Below are the code and all the weights of a small trained network. Each question names an input and a target symbol and asks about switching units off, where a switched-off unit gives its printed mean instead of its output.

import numpy as np


def w(rows, s, z=0):
    codes = np.array(rows[::2]) - 128.0
    scale = np.full(codes.shape[1], s)
    scale[-1] = z or s
    return codes * scale


def norm(h):
    return h / np.sqrt((h * h).mean(-1, keepdims=True) + 1e-5)


def f(y):
    return np.maximum(y, 0)


def softmax(a):
    e = np.exp(a - a.max(-1, keepdims=True))
    return e / e.sum(-1, keepdims=True)


def log_softmax(a):
    a = a - a.max(-1, keepdims=True)
    return a - np.log(np.exp(a).sum(-1, keepdims=True))


def net(x, mask):
    ids = ['αγδεθφψω'.index(c) for c in x.split()]
    T = len(ids)
    res = E[ids] + P[:T]
    r = norm(res)
    for j in range(3):
        rows = slice(3 * j, 3 * j + 3)
        q, k, v = (r @ M[0][rows].T for M in (Q, K, V))
        z = softmax(np.where(np.tri(T) > 0, q @ k.T / 3**0.5, -1e9)) @ v
        o = O[0][rows]
        res = res + np.where(mask[j], z, o[:, -1]) @ o[:, :-1]
    y = f(norm(res) @ A[0][:, :-1].T + A[0][:, -1])
    res = res + np.where(mask[3:19], y, B[0][:, -1]) @ B[0][:, :-1]
    return log_softmax(norm(res)[-1] @ U[:, :-1].T + U[:, -1])


Q, K, V, O, A, B = {}, {}, {}, {}, {}, {}
E = w([
[137,153,183,122,204,216,142,82],'α',
[162,126,86,54,148,187,124,76],'γ',
[209,130,213,110,131,156,99,122],'δ',
[210,85,111,187,183,140,142,74],'ε',
[126,192,183,60,42,149,109,214],'θ',
[148,85,97,190,149,100,255,115],'φ',
[165,97,159,123,82,185,194,102],'ψ',
[189,109,59,105,90,81,127,99],'ω',
],0.011)
P = w([
[90,71,91,157,73,179,107,16],'0',
[139,135,185,101,89,137,137,35],'1',
[122,33,118,93,114,188,100,143],'2',
[155,188,163,92,87,132,173,78],'3',
[140,62,93,106,108,218,115,224],'4',
[129,131,176,4,109,93,186,118],'5',
[179,207,74,153,101,211,168,208],'6',
[119,50,128,3,149,151,157,224],'7',
[176,252,108,80,136,141,209,151],'8',
[208,62,87,115,113,211,134,221],'9',
],0.0074)
Q[0] = w([
[107,253,106,207,96,135,116,62],'H0',
[92,70,122,174,95,159,82,136],'H0',
[66,118,175,134,95,78,99,43],'H0',
[170,190,136,108,109,130,196,130],'H1',
[136,215,108,162,128,110,120,92],'H1',
[144,136,102,170,100,183,135,171],'H1',
[133,126,120,113,137,158,138,112],'H2',
[137,122,142,125,138,138,151,138],'H2',
[107,135,151,147,141,114,110,143],'H2',
],0.039)
K[0] = w([
[49,2,171,85,126,75,94,99],'H0',
[125,196,167,137,96,77,136,22],'H0',
[92,92,104,208,85,188,70,104],'H0',
[123,109,114,97,181,116,127,190],'H1',
[82,51,150,109,121,108,105,116],'H1',
[140,160,151,90,140,102,160,106],'H1',
[118,141,125,119,137,138,137,138],'H2',
[117,125,146,133,124,127,131,136],'H2',
[140,117,134,139,139,131,127,114],'H2',
],0.044)
V[0] = w([
[136,156,155,107,63,112,70,159],'H0',
[131,176,60,102,178,58,66,141],'H0',
[90,129,171,173,179,111,191,211],'H0',
[54,127,68,91,48,143,126,88],'H1',
[172,105,127,102,144,94,117,138],'H1',
[99,154,156,82,208,198,142,143],'H1',
[80,169,23,51,124,104,127,137],'H2',
[3,179,167,134,194,236,127,107],'H2',
[177,119,62,67,176,178,164,76],'H2',
],0.018)
O[0] = w([
[115,152,217,139,146,177,144,91,178],'H0',
[178,151,200,106,135,59,155,143,8],'H0',
[176,103,128,190,85,142,78,151,44],'H0',
[168,80,139,139,71,96,69,83,156],'H1',
[88,116,153,115,156,104,130,134,135],'H1',
[122,93,152,83,165,197,147,164,169],'H1',
[160,66,178,116,82,107,192,154,126],'H2',
[246,155,117,90,128,131,80,136,127],'H2',
[114,92,149,98,169,93,124,65,126],'H2',
],0.013,0.016)
A[0] = w([
[180,119,105,197,186,135,154,63,112],'N0',
[143,66,134,169,173,170,139,113,114],'N1',
[171,65,118,79,149,132,143,116,28],'N2',
[122,183,182,140,116,57,134,136,100],'N3',
[115,149,80,145,128,68,150,191,66],'N4',
[74,69,121,185,127,92,195,119,29],'N5',
[126,146,147,141,184,114,32,123,62],'N6',
[147,91,118,180,204,102,131,117,97],'N7',
[207,100,121,160,153,165,99,134,172],'N8',
[118,120,82,113,127,143,149,156,110],'N9',
[122,108,140,118,192,98,171,92,192],'N10',
[138,68,112,200,254,95,122,80,160],'N11',
[113,145,67,101,168,87,158,144,5],'N12',
[84,178,163,108,47,108,74,238,2],'N13',
[155,153,181,169,134,95,149,87,101],'N14',
[139,109,104,186,87,119,82,175,46],'N15',
],0.02,0.0037)
B[0] = w([
[206,70,157,130,85,118,83,179,168],'N0',
[133,169,98,52,144,179,95,68,255],'N1',
[24,49,229,129,124,133,130,147,191],'N2',
[32,186,41,48,122,126,146,175,164],'N3',
[87,232,143,161,202,174,25,156,165],'N4',
[217,255,109,31,140,65,86,125,168],'N5',
[69,158,190,141,59,141,228,96,155],'N6',
[227,95,79,174,169,154,155,174,142],'N7',
[141,164,77,115,43,192,157,79,220],'N8',
[59,88,70,195,130,103,56,150,248],'N9',
[97,70,49,154,77,142,108,95,229],'N10',
[196,146,142,223,230,97,250,201,208],'N11',
[194,105,199,120,165,158,6,106,198],'N12',
[201,127,174,156,24,44,170,251,175],'N13',
[117,160,36,56,121,199,119,125,178],'N14',
[49,54,80,168,139,207,225,168,161],'N15',
],0.02,0.0072)
U = w([
[223,158,207,129,93,162,152,72,58],'α',
[131,1,193,114,153,66,150,97,30],'γ',
[44,180,168,157,223,171,186,131,127],'δ',
[218,101,120,191,121,102,253,240,148],'ε',
[104,122,134,89,69,186,74,189,198],'θ',
[220,136,151,154,213,77,66,153,52],'φ',
[154,74,41,168,149,118,90,13,251],'ψ',
[125,169,89,67,138,20,185,111,16],'ω',
],0.0062,0.0032)

Each question gives the input, a string of symbols that net reads in full, and the target symbol t.
The units are the heads (3 rows each of Q, K, V and O) and the neurons (one row each of A and B). Each row of codes is followed by its name. A weight is (code - 128) times the scale printed after its matrix; where a second scale follows, it is the last column's (O, A, B and U).
mask holds one flag per unit, heads first, then neurons. A switched-off unit (its flag False) gives its mean, the last column of its rows in O or B, instead of its output. The means were averaged over made-up inputs and are rounded, as every weight is.
A unit's drop is (log p(t) with every unit on - log p(t) with that unit switched off) / (log p(t) with every unit on - log p(t) with every unit switched off).
The circuit of an input: a set's keep is (log p(t) with only the set's units on - log p(t) with every unit switched off) / (log p(t) with every unit on - log p(t) with every unit switched off). Starting from the 12 units with the biggest drops (on a tie, the unit counted first), units are removed one at a time, each time the one whose removal leaves the highest keep (on an exact tie, the one counted first), for as long as the keep stays at least 0.8.
circuit, biggest first: the units of the circuit, biggest drop first
unit that matters most: the unit with the biggest drop
k most important neurons: the k neurons with the biggest drops, biggest first
heads that matter: for each layer, one digit per head in row order, 1 if its drop is at least 0.15 and else 0, layers parted by /
input ψ ε ε ψ δ δ, target δ: circuit, biggest first : (H2 N11)
input γ ω θ θ θ θ ε θ δ ψ, target δ: circuit, biggest first : (H1)
input ψ α ε θ θ θ, target α: circuit, biggest first : (H0 N9)
input δ ε ω θ ψ θ θ θ θ δ, target α: heads that matter : 100
input φ α ε ψ φ δ ω δ ω, target ω: circuit, biggest first : (H2 N5)
input θ γ ψ ω θ γ θ ψ γ ψ, target γ: heads that matter : 100
input θ φ γ γ δ, target γ: circuit, biggest first : (H0 N2 H1)
input ψ ω ψ θ ε θ θ φ, target α: circuit, biggest first : (H0 N9)
input θ ε ω ε δ, target φ: circuit, biggest first : (H1 H0 N12)
input α θ ε ω θ, target ω: circuit, biggest first : (H0 H1)
input ε ψ γ γ, target γ: heads that matter : 001
input θ ε γ ε δ θ, target δ: heads that matter : 110
input θ θ θ φ θ, target ε: circuit, biggest first : (N13 H2)
input δ φ ω ω θ θ γ θ φ θ, target ε: circuit, biggest first : (N13 H0)
input ψ ω γ ω γ φ δ ε δ, target φ: unit that matters most : H0
input ψ ψ θ, target ψ: heads that matter : 100
input δ θ ψ α ε φ ψ, target ε: circuit, biggest first : (H0 H2 N13)
input θ θ φ θ α, target α: heads that matter : 100
input θ ψ γ θ θ γ δ, target γ: heads that matter : 110
input ε ψ ω θ, target ω: heads that matter : 010
input ψ δ δ, target δ: 2 most important neurons : (N11 N6)
